Here is a tiny trained network, its code and every weight. The questions are about switching its units off for an input and a target symbol, where a switched-off unit gives its printed mean instead of its output.

import numpy as np


def w(rows, s, z=0):
    codes = np.array(rows[::2]) - 128.0
    scale = np.full(codes.shape[1], s)
    scale[-1] = z or s
    return codes * scale


def f(y):
    return np.maximum(y, 0)


def softmax(a):
    e = np.exp(a - a.max(-1, keepdims=True))
    return e / e.sum(-1, keepdims=True)


def log_softmax(a):
    a = a - a.max(-1, keepdims=True)
    return a - np.log(np.exp(a).sum(-1, keepdims=True))


def net(x, mask):
    ids = ['ΔΠΦαβγζηλμστ'.index(c) for c in x.split()]
    T = len(ids)
    res = E[ids] + P[:T]
    r = res
    for j in range(2):
        rows = slice(4 * j, 4 * j + 4)
        q, k, v = (r @ M[0][rows].T for M in (Q, K, V))
        z = softmax(np.where(np.tri(T) > 0, q @ k.T / 4**0.5, -1e9)) @ v
        o = O[0][rows]
        res = res + np.where(mask[j], z, o[:, -1]) @ o[:, :-1]
    y = f(res @ A[0][:, :-1].T + A[0][:, -1])
    res = res + np.where(mask[2:14], y, B[0][:, -1]) @ B[0][:, :-1]
    return log_softmax(res[-1] @ U[:, :-1].T + U[:, -1])


Q, K, V, O, A, B = {}, {}, {}, {}, {}, {}
E = w([
[134,68,196,151,81,68,168,62,120,128,135],'Δ',
[121,121,160,127,111,227,123,196,120,184,106],'Π',
[169,237,206,107,152,89,135,133,187,65,184],'Φ',
[181,172,142,68,201,85,118,147,219,118,111],'α',
[208,187,198,160,191,157,152,86,165,98,84],'β',
[113,138,120,152,77,131,72,121,7,234,153],'γ',
[177,70,161,79,164,159,181,58,216,107,67],'ζ',
[187,234,161,174,143,46,107,74,185,61,84],'η',
[184,125,236,104,178,159,196,87,188,92,179],'λ',
[196,103,199,83,82,88,119,185,80,83,84],'μ',
[87,92,117,64,135,43,132,116,159,171,182],'σ',
[80,200,71,47,87,195,173,94,109,125,146],'τ',
],0.011)
P = w([
[35,151,222,109,197,129,254,196,145,64,97],'0',
[155,159,162,115,137,125,109,87,197,123,121],'1',
[174,151,155,100,114,129,110,91,168,143,137],'2',
[184,159,168,83,104,123,115,83,140,175,142],'3',
[202,153,163,58,90,121,114,90,113,184,149],'4',
[204,154,170,46,86,118,115,86,85,202,162],'5',
[206,160,175,44,68,110,125,80,67,206,161],'6',
],0.0067)
Q[0] = w([
[81,66,79,244,182,126,113,217,128,68,105],'head 0',
[88,130,62,153,178,123,130,107,146,71,126],'head 0',
[120,104,116,152,134,102,128,132,121,96,129],'head 0',
[79,72,73,219,165,135,119,197,115,94,126],'head 0',
[10,98,21,168,138,171,131,177,132,110,141],'head 1',
[54,97,45,144,79,170,121,165,50,167,143],'head 1',
[79,94,93,166,128,176,120,192,138,57,86],'head 1',
[71,131,52,139,80,213,109,177,26,183,135],'head 1',
],0.012)
K[0] = w([
[149,143,163,134,172,137,164,145,245,77,106],'head 0',
[131,149,102,107,136,124,164,91,194,99,127],'head 0',
[138,122,151,127,150,103,154,126,166,92,122],'head 0',
[136,152,147,134,165,134,157,142,207,90,114],'head 0',
[144,154,124,130,163,138,119,110,224,101,135],'head 1',
[112,141,157,138,189,126,168,129,196,64,108],'head 1',
[196,142,142,124,129,156,96,114,200,89,112],'head 1',
[106,148,150,132,179,146,176,147,177,68,98],'head 1',
],0.013)
V[0] = w([
[146,97,95,201,133,67,60,47,139,157,120],'head 0',
[180,144,177,119,146,141,117,202,114,103,138],'head 0',
[59,171,68,97,70,178,143,127,88,128,89],'head 0',
[187,137,73,89,122,121,139,33,158,81,115],'head 0',
[174,254,120,182,168,186,92,165,110,137,107],'head 1',
[143,132,103,119,113,17,86,212,117,90,81],'head 1',
[127,178,151,190,90,50,152,49,95,75,192],'head 1',
[76,184,90,62,150,76,110,157,163,140,230],'head 1',
],0.0092)
O[0] = w([
[54,80,117,155,146,78,184,128,51,154,117,2],'head 0',
[185,169,160,126,133,168,123,212,141,125,186,172],'head 0',
[147,162,83,138,84,160,101,87,109,115,90,193],'head 0',
[132,145,168,64,141,90,172,85,91,55,112,109],'head 0',
[144,186,31,165,91,85,150,202,84,69,108,164],'head 1',
[167,198,156,74,107,115,127,166,165,217,56,83],'head 1',
[81,254,161,188,177,193,133,149,102,153,138,152],'head 1',
[92,123,77,38,229,133,51,198,118,141,100,142],'head 1',
],0.01,0.0043)
A[0] = w([
[163,107,152,160,131,12,208,119,153,29,148,89],'neuron 0',
[85,223,107,199,49,170,126,127,99,219,114,128],'neuron 1',
[21,47,52,86,182,119,82,163,85,157,110,169],'neuron 2',
[129,195,141,145,255,142,122,153,87,113,69,138],'neuron 3',
[163,41,157,148,122,62,180,52,162,132,133,122],'neuron 4',
[139,152,134,45,141,122,84,85,146,122,85,92],'neuron 5',
[119,152,204,171,120,77,222,95,164,149,132,161],'neuron 6',
[83,152,99,95,138,47,169,217,111,207,7,85],'neuron 7',
[94,140,195,103,212,174,115,161,148,186,158,146],'neuron 8',
[157,147,172,78,151,164,128,158,204,92,133,2],'neuron 9',
[28,102,182,184,145,190,131,103,62,167,234,108],'neuron 10',
[182,119,76,201,84,114,180,160,148,116,149,158],'neuron 11',
],0.0065,0.0054)
B[0] = w([
[117,71,182,94,212,254,89,169,134,123,105,202],'neuron 0',
[191,21,87,99,190,130,146,136,197,91,94,243],'neuron 1',
[134,241,168,174,159,191,94,123,27,161,85,190],'neuron 2',
[6,131,76,102,67,112,77,108,137,106,128,243],'neuron 3',
[85,144,88,125,24,117,75,169,155,166,144,177],'neuron 4',
[142,104,102,91,145,115,129,87,68,118,116,240],'neuron 5',
[72,144,182,178,78,122,146,135,99,175,66,236],'neuron 6',
[152,159,119,92,115,54,209,126,235,109,27,163],'neuron 7',
[132,120,109,137,137,49,103,140,168,172,209,254],'neuron 8',
[139,126,157,130,113,59,192,104,17,101,115,250],'neuron 9',
[170,167,102,149,137,145,180,55,210,35,164,191],'neuron 10',
[85,124,82,162,165,114,91,154,81,186,160,218],'neuron 11',
],0.0073,0.006)
U = w([
[72,173,147,186,41,104,113,51,171,141,164,59],'Δ',
[217,107,91,141,114,225,1,220,238,180,185,235],'Π',
[43,166,97,140,29,54,91,185,54,121,193,80],'Φ',
[144,63,107,53,173,50,212,173,218,80,103,24],'α',
[83,180,176,201,163,222,119,175,18,119,110,178],'β',
[127,83,63,196,170,48,216,135,80,107,137,225],'γ',
[100,2,177,76,112,146,162,125,184,141,30,131],'ζ',
[66,187,117,153,119,115,129,172,177,120,30,47],'η',
[148,65,164,108,225,132,217,124,181,73,183,5],'λ',
[236,201,194,132,79,93,162,143,72,183,73,123],'μ',
[90,88,153,92,204,89,62,98,110,212,158,96],'σ',
[176,164,98,72,117,168,140,21,92,38,103,211],'τ',
],0.0052,0.0023)

Each question gives the input, a string of symbols that net reads in full, and the target symbol t.
The units are the heads (4 rows each of Q, K, V and O) and the neurons (one row each of A and B). Each row of codes is followed by its name. A weight is (code - 128) times the scale printed after its matrix; where a second scale follows, it is the last column's (O, A, B and U).
mask holds one flag per unit, heads first, then neurons. A switched-off unit (its flag False) gives its mean, the last column of its rows in O or B, instead of its output. The means were averaged over made-up inputs and are rounded, as every weight is.
A unit's drop is (log p(t) with every unit on - log p(t) with that unit switched off) / (log p(t) with every unit on - log p(t) with every unit switched off).
The circuit of an input: a set's keep is (log p(t) with only the set's units on - log p(t) with every unit switched off) / (log p(t) with every unit on - log p(t) with every unit switched off). Starting from the 12 units with the biggest drops (on a tie, the unit counted first), units are removed one at a time, each time the one whose removal leaves the highest keep (on an exact tie, the one counted first), for as long as the keep stays at least 0.8.
units of the circuit, in order: the units of the circuit, biggest drop first
unit that matters most: the unit with the biggest drop
top k neurons: the k neurons with the biggest drops, biggest first
heads that matter: for each layer, one digit per head in row order, 1 if its drop is at least 0.15 and else 0, layers parted by /
input ζ μ τ Φ β α σ, target σ: heads that matter -> 01
input η γ β τ, target α: units of the circuit, in order -> neuron 1; head 1; head 0; neuron 7
input β Φ λ, target λ: heads that matter -> 11
input β τ τ Π α, target Π: units of the circuit, in order -> head 1; neuron 0; neuron 4; neuron 9
input Π β γ, target Φ: units of the circuit, in order -> head 1; neuron 4; head 0
input Δ Δ τ β ζ β Φ, target τ: heads that matter -> 10
input γ ζ Π Δ β ζ μ, target Π: heads that matter -> 10
input ζ λ β η β τ μ, target μ: heads that matter -> 11
input Π η λ, target Π: unit that matters most -> head 0
input γ σ β μ Φ σ Δ, target Π: units of the circuit, in order -> head 0; neuron 9
input ζ ζ τ τ μ λ, target μ: heads that matter -> 01
input β τ α, target τ: heads that matter -> 10
input Π Π λ, target Π: heads that matter -> 01
input λ η α Φ τ γ, target τ: unit that matters most -> neuron 10
input λ α Δ Φ λ λ, target Δ: heads that matter -> 01
input α β Π λ β Π γ, target μ: units of the circuit, in order -> head 1; neuron 2; neuron 7; head 0
input μ β ζ γ, target ζ: units of the circuit, in order -> head 1; neuron 1; head 0
input Π Δ β η β β η, target Δ: heads that matter -> 11
input σ β λ σ λ, target σ: heads that matter -> 01
input β ζ Φ, target Φ: top neuron -> neuron 3
input Φ β λ β α γ, target η: heads that matter -> 11
input β β β, target β: units of the circuit, in order -> head 1; neuron 0; head 0; neuron 6
input λ Φ β Φ Δ, target Δ: top 3 neurons -> neuron 10; neuron 4; neuron 6
input Δ Φ γ, target λ: top 2 neurons -> neuron 1; neuron 10
input Φ Φ γ, target η: top 2 neurons -> neuron 7; neuron 2
